Below are the code and all the weights of a small trained network. Each question names an input and a class and asks about switching units off, where a switched-off unit gives its printed mean instead of its output.

import numpy as np


def w(rows, s, z=0):
    codes = np.array(rows[::2]) - 128.0
    scale = np.full(codes.shape[1], s)
    scale[-1] = z or s
    return codes * scale


def f(y):
    return np.maximum(y, 0)


def log_softmax(a):
    a = a - a.max(-1, keepdims=True)
    return a - np.log(np.exp(a).sum(-1, keepdims=True))


def net(x, mask):
    res = np.array(x, float).reshape(1, 7) / 4 @ E
    y = f(res @ A[0][:, :-1].T + A[0][:, -1])
    res = res + np.where(mask, y, B[0][:, -1]) @ B[0][:, :-1]
    return log_softmax(res[-1] @ U[:, :-1].T + U[:, -1])


A, B = {}, {}
E = w([
[139,127,116,134,131,143,128,140,128,134,122],'x0',
[148,71,183,105,138,246,193,43,163,164,211],'x1',
[127,116,124,161,139,133,143,155,131,135,131],'x2',
[25,229,149,104,216,201,123,152,224,66,122],'x3',
[143,102,253,53,123,152,162,223,107,157,52],'x4',
[236,196,122,109,74,135,230,177,132,25,167],'x5',
[124,114,120,139,130,141,123,161,119,127,140],'x6',
],0.0067)
A[0] = w([
[145,154,74,132,99,114,130,92,146,80,167,69],'n0',
[131,152,203,115,114,120,122,189,111,145,63,43],'n1',
[138,110,197,80,114,167,144,192,109,139,88,61],'n2',
[213,175,134,136,60,154,183,151,165,50,159,108],'n3',
[59,84,132,161,174,121,49,86,139,236,67,90],'n4',
[231,56,113,168,32,69,129,82,56,203,91,153],'n5',
[151,42,199,115,143,253,188,79,164,169,250,111],'n6',
[192,124,140,118,140,166,167,118,132,89,178,95],'n7',
[151,97,110,137,130,59,115,147,81,104,91,94],'n8',
[99,171,97,142,137,39,82,201,102,104,53,65],'n9',
[126,93,203,80,108,133,141,187,135,114,90,28],'n10',
[130,152,105,150,109,67,86,176,112,93,55,60],'n11',
[178,51,144,125,95,130,148,86,67,168,176,124],'n12',
[176,67,121,150,67,56,135,113,70,148,120,93],'n13',
[107,148,98,117,122,68,113,189,116,111,87,9],'n14',
[57,209,169,121,216,175,125,152,223,89,110,89],'n15',
[140,122,220,73,135,143,156,162,95,146,54,40],'n16',
[61,205,151,151,173,184,125,126,176,65,100,77],'n17',
[202,169,124,122,75,130,216,174,136,56,174,65],'n18',
[89,169,26,191,124,107,100,46,148,77,233,149],'n19',
[70,53,146,133,170,163,83,90,142,207,141,73],'n20',
[120,107,219,71,117,160,184,186,105,159,42,53],'n21',
],0.006,0.0012)
B[0] = w([
[158,68,123,190,155,132,112,108,79,107,131,174],'n0',
[177,122,94,219,143,124,96,68,91,122,129,175],'n1',
[188,111,77,183,145,120,61,49,76,128,159,186],'n2',
[80,42,129,76,175,55,173,165,73,49,81,209],'n3',
[87,18,191,59,184,62,205,186,55,10,89,231],'n4',
[154,163,240,70,156,199,80,215,184,158,201,254],'n5',
[24,239,3,137,7,72,190,66,199,223,39,250],'n6',
[80,134,119,104,131,89,217,128,114,102,83,179],'n7',
[109,212,110,98,86,135,137,152,165,170,116,172],'n8',
[84,168,84,120,66,117,180,116,162,180,59,203],'n9',
[192,108,69,190,138,124,94,71,87,136,146,178],'n10',
[75,188,100,128,53,116,179,87,182,161,99,183],'n11',
[122,177,167,114,91,176,112,194,197,161,154,210],'n12',
[149,134,171,104,142,187,110,194,197,140,199,207],'n13',
[116,174,79,119,64,93,156,116,151,162,97,169],'n14',
[147,169,221,88,129,201,82,192,161,172,207,224],'n15',
[199,102,103,193,153,131,72,67,75,133,144,193],'n16',
[186,149,197,113,134,173,97,215,183,170,194,203],'n17',
[115,52,162,43,193,73,170,135,72,63,97,210],'n18',
[191,62,95,220,170,155,65,73,64,159,180,245],'n19',
[52,84,126,68,169,45,217,160,84,48,51,207],'n20',
[176,109,97,192,170,169,88,46,85,158,159,206],'n21',
],0.0055,0.0079)
U = w([
[148,168,223,74,129,209,88,232,214,146,240,140],'0',
[95,46,150,54,173,57,188,164,61,9,84,46],'1',
[85,219,42,138,24,112,171,91,200,177,68,254],'2',
[189,83,83,254,167,155,57,36,58,123,200,81],'3',
],0.0086,0.00062)

Each question gives the input, the list of numbers given to net, and the class t.
The units are the neurons (one row each of A and B). Each row of codes is followed by its name. A weight is (code - 128) times the scale printed after its matrix; where a second scale follows, it is the last column's (A, B and U).
mask holds one flag per neuron, in row order. A switched-off neuron (its flag False) gives its mean, the last column of its row in B, instead of its output. The means were averaged over made-up inputs and are rounded, as every weight is.
A unit's drop is (log p(t) with every unit on - log p(t) with that unit switched off) / (log p(t) with every unit on - log p(t) with every unit switched off).
The circuit of an input: a set's keep is (log p(t) with only the set's units on - log p(t) with every unit switched off) / (log p(t) with every unit on - log p(t) with every unit switched off). Starting from the 12 units with the biggest drops (on a tie, the unit counted first), units are removed one at a time, each time the one whose removal leaves the highest keep (on an exact tie, the one counted first), for as long as the keep stays at least 0.8.
units of the circuit, in order: the units of the circuit, biggest drop first
most important unit: the unit with the biggest drop
k most important neurons: the k neurons with the biggest drops, biggest first
drop when u is switched off: that unit's drop, to one decimal
input [3,8,-5,-2,-8,2,-2], class 2: units of the circuit, in order -> n6
input [-6,-8,-6,-7,-4,-5,3], class 2: 3 most important neurons -> n9; n11; n15
input [4,6,2,-2,6,-6,7], class 1: 2 most important neurons -> n20; n4
input [-2,2,-4,-4,6,-4,-3], class 3: units of the circuit, in order -> n21; n16
input [-6,6,-1,4,-7,8,2], class 1: 3 most important neurons -> n3; n18; n7
input [0,-5,3,-5,-6,7,6], class 1: 2 most important neurons -> n18; n3
input [-5,-7,0,5,5,3,-2], class 2: 4 most important neurons -> n9; n5; n11; n14
input [3,-1,2,5,-2,6,-6], class 1: 2 most important neurons -> n3; n5
input [5,-4,-1,-8,4,7,0], class 0: 2 most important neurons -> n5; n13
input [8,3,0,1,-3,-5,0], class 1: units of the circuit, in order -> n4; n20
input [4,-7,-2,-8,7,1,-7], class 0: 2 most important neurons -> n5; n13
input [2,5,-8,3,1,5,2], class 1: 2 most important neurons -> n3; n18
input [-1,2,5,1,5,-8,-8], class 1: 2 most important neurons -> n4; n20
input [-2,-3,-6,4,-1,6,7], class 1: units of the circuit, in order -> n3
input [-2,-7,1,0,8,-3,0], class 3: 4 most important neurons -> n6; n21; n16; n1
input [1,-8,-4,-5,2,-6,0], class 2: 3 most important neurons -> n9; n11; n8
input [-4,-2,1,3,8,-7,-8], class 3: 3 most important neurons -> n21; n16; n1
input [1,-4,-4,4,-1,-8,-2], class 1: drop when n4 is switched off -> 0.7
input [5,5,-3,3,-3,-2,2], class 2: drop when n5 is switched off -> 0.2
input [-1,5,-4,-3,5,3,5], class 2: most important unit -> n6
input [0,0,-2,-8,5,1,-7], class 0: drop when n5 is switched off -> 0.3
